Here is a tiny trained network, its code and every weight. The questions are about switching its units off for an input and a target symbol, where a switched-off unit gives its printed mean instead of its output.

import numpy as np


def w(rows, s, z=0):
    codes = np.array(rows[::2]) - 128.0
    scale = np.full(codes.shape[1], s)
    scale[-1] = z or s
    return codes * scale


def f(y):
    return y / 2 * (1 + np.tanh(0.7978845608 * (y + 0.044715 * y**3)))


def softmax(a):
    e = np.exp(a - a.max(-1, keepdims=True))
    return e / e.sum(-1, keepdims=True)


def log_softmax(a):
    a = a - a.max(-1, keepdims=True)
    return a - np.log(np.exp(a).sum(-1, keepdims=True))


def net(x, mask):
    ids = ['ΛΠαητψ'.index(c) for c in x.split()]
    T = len(ids)
    res = E[ids] + P[:T]
    u = 0
    for l in range(2):
        q, k, v = (res @ M[l].T for M in (Q, K, V))
        z = softmax(np.where(np.tri(T) > 0, q @ k.T / 2**0.5, -1e9)) @ v
        res = res + np.where(mask[u], z, O[l][:, -1]) @ O[l][:, :-1]
        u += 1
        y = f(res @ A[l][:, :-1].T + A[l][:, -1])
        res = res + np.where(mask[u : u + 8], y, B[l][:, -1]) @ B[l][:, :-1]
        u += 8
    return log_softmax(res[-1] @ U[:, :-1].T + U[:, -1])


Q, K, V, O, A, B = {}, {}, {}, {}, {}, {}
E = w([
[110,212,28,40,69,163,195],'Λ',
[241,132,52,76,168,66,137],'Π',
[155,174,205,146,108,144,61],'α',
[111,133,86,55,125,131,86],'η',
[130,71,65,229,219,141,198],'τ',
[182,238,42,250,142,65,91],'ψ',
],0.012)
P = w([
[183,82,80,86,65,7,141],'0',
[139,54,52,96,65,163,47],'1',
[161,190,118,134,121,39,187],'2',
[133,84,86,117,85,179,65],'3',
[154,208,122,120,147,95,184],'4',
[128,99,104,114,110,174,75],'5',
[141,219,123,103,173,122,180],'6',
[125,112,118,110,126,169,81],'7',
[129,225,131,89,208,134,162],'8',
[124,118,107,110,131,165,94],'9',
[117,225,140,73,254,144,150],'10',
[131,116,106,113,143,169,106],'11',
],0.0099)
Q[0] = w([
[141,133,202,100,150,15,177],'L0H0',
[253,171,55,36,102,131,119],'L0H0',
],0.0054)
K[0] = w([
[65,77,110,134,1,65,108],'L0H0',
[169,232,172,83,136,160,27],'L0H0',
],0.0065)
V[0] = w([
[81,85,27,169,255,187,168],'L0H0',
[119,119,243,186,160,194,172],'L0H0',
],0.0061)
O[0] = w([
[2,222,15,122,68,78,113,57],'L0H0',
[23,187,158,198,233,232,115,3],'L0H0',
],0.0061,0.0043)
A[0] = w([
[158,151,153,173,90,65,76,73],'L0N0',
[98,129,147,67,99,180,102,250],'L0N1',
[144,84,177,167,97,117,89,9],'L0N2',
[160,187,128,146,166,140,158,30],'L0N3',
[4,143,123,152,121,143,170,93],'L0N4',
[97,105,95,163,107,169,67,226],'L0N5',
[120,194,107,114,97,77,86,196],'L0N6',
[132,133,225,194,141,246,75,36],'L0N7',
],0.012,0.0019)
B[0] = w([
[65,177,143,249,102,115,147,246],'L0N0',
[150,173,148,36,159,114,93,218],'L0N1',
[131,152,124,216,58,77,137,185],'L0N2',
[63,101,124,140,215,109,101,195],'L0N3',
[68,244,34,60,62,133,57,140],'L0N4',
[122,75,50,176,157,218,16,176],'L0N5',
[163,101,197,222,130,231,159,237],'L0N6',
[190,171,1,104,81,169,19,254],'L0N7',
],0.0076,0.0045)
Q[1] = w([
[143,182,86,59,65,94,85],'L1H0',
[57,126,188,100,97,112,255],'L1H0',
],0.0097)
K[1] = w([
[117,223,167,2,117,93,123],'L1H0',
[176,90,69,127,15,134,187],'L1H0',
],0.0067)
V[1] = w([
[133,213,246,101,3,182,30],'L1H0',
[83,126,125,242,69,86,49],'L1H0',
],0.0054)
O[1] = w([
[181,113,77,64,255,110,90,240],'L1H0',
[160,149,159,78,191,188,178,253],'L1H0',
],0.0094,0.003)
A[1] = w([
[132,91,210,137,178,130,237,149],'L1N0',
[65,178,163,191,97,117,153,43],'L1N1',
[123,77,71,52,112,138,70,10],'L1N2',
[103,135,180,48,93,169,190,14],'L1N3',
[145,56,91,53,171,147,142,119],'L1N4',
[111,111,61,114,143,182,39,154],'L1N5',
[163,1,167,167,145,151,167,151],'L1N6',
[117,147,198,93,187,76,163,253],'L1N7',
],0.0086,0.0038)
B[1] = w([
[89,91,159,97,85,73,146,176],'L1N0',
[187,56,79,35,159,121,135,149],'L1N1',
[92,191,168,187,126,118,148,189],'L1N2',
[203,30,166,80,75,10,141,126],'L1N3',
[136,139,171,165,85,120,146,190],'L1N4',
[97,111,147,92,137,86,110,253],'L1N5',
[117,65,151,56,156,208,61,150],'L1N6',
[171,101,93,167,51,182,188,179],'L1N7',
],0.011)
U = w([
[176,1,121,73,110,76,127,156],'Λ',
[112,210,144,251,67,94,209,244],'Π',
[175,221,35,198,151,225,152,60],'α',
[138,128,105,23,246,97,95,193],'η',
[52,68,144,32,95,230,82,3],'τ',
[61,85,233,152,130,86,107,34],'ψ',
],0.0078,0.0036)

Each question gives the input, a string of symbols that net reads in full, and the target symbol t.
The units are the heads (2 rows each of Q, K, V and O) and the neurons (one row each of A and B). Each row of codes is followed by its name. A weight is (code - 128) times the scale printed after its matrix; where a second scale follows, it is the last column's (O, A, B and U).
mask holds one flag per unit, layer by layer, with each layer's heads first. A switched-off unit (its flag False) gives its mean, the last column of its rows in O or B, instead of its output. The means were averaged over made-up inputs and are rounded, as every weight is.
A unit's drop is (log p(t) with every unit on - log p(t) with that unit switched off) / (log p(t) with every unit on - log p(t) with every unit switched off).
The circuit of an input: a set's keep is (log p(t) with only the set's units on - log p(t) with every unit switched off) / (log p(t) with every unit on - log p(t) with every unit switched off). Starting from the 12 units with the biggest drops (on a tie, the unit counted first), units are removed one at a time, each time the one whose removal leaves the highest keep (on an exact tie, the one counted first), for as long as the keep stays at least 0.8.
units of the circuit, in order: the units of the circuit, biggest drop first
k most important neurons: the k neurons with the biggest drops, biggest first
top k neurons in layer l: the k neurons of layer l with the biggest drops, biggest first
input τ τ τ, target α: units of the circuit, in order	(L0H0, L0N4, L1N0)
input Λ α α α α α α α α ψ τ, target Λ: top 4 neurons in layer 1	(L1N0, L1N2, L1N6, L1N7)
input τ Λ α Λ α α α α Π, target Λ: units of the circuit, in order	(L0N7, L1N2, L1N7)
input η α Λ, target Λ: top 3 neurons in layer 0	(L0N7, L0N0, L0N6)
input α α η Λ ψ τ α Λ ψ Λ τ, target Π: top neuron in layer 0	(L0N7)
input α η ψ η Π α τ τ τ η τ α, target τ: top 3 neurons in layer 0	(L0N5, L0N3, L0N7)
input α ψ Λ, target Λ: units of the circuit, in order	(L0N7, L1N3, L0N0)
input α ψ τ τ η, target Λ: 4 most important neurons	(L0N7, L0N6, L1N2, L1N3)
input τ Λ Λ Λ τ η α Λ ψ, target Λ: top 3 neurons in layer 0	(L0N7, L0N6, L0N3)
input η α Λ Π Λ α, target Π: top 2 neurons in layer 1	(L1N6, L1N1)
input ψ α α Λ α τ α τ Π, target Λ: units of the circuit, in order	(L1N2, L0N7, L1N7)
input α α τ η α α ψ, target Λ: 4 most important neurons	(L1N1, L0N3, L0N7, L1N0)
input α α Λ Λ, target Π: units of the circuit, in order	(L1N2, L1H0, L1N6, L0N0)
input α α α η τ η τ τ α τ, target η: units of the circuit, in order	(L0H0, L1N5, L0N4, L1H0)
input α α τ τ η, target Λ: 3 most important neurons	(L0N7, L1N2, L0N4)
input α Λ α α η Π τ α α τ, target η: units of the circuit, in order	(L1N7)
input Λ α τ α τ α, target τ: top 3 neurons in layer 1	(L1N1, L1N5, L1N2)
input Λ Π α, target Λ: top 2 neurons in layer 1	(L1N1, L1N2)
input α Π α α Λ η α α α, target η: 2 most important neurons	(L0N7, L1N5)
input α α α α α, target η: units of the circuit, in order	(L1H0)
input τ η α τ α τ ψ α α Λ η, target Π: top 3 neurons in layer 1	(L1N7, L1N4, L1N6)
input τ τ Λ η α Π η, target Π: top 3 neurons in layer 1	(L1N5, L1N1, L1N6)
input α Λ α τ α, target α: 2 most important neurons	(L0N7, L1N5)
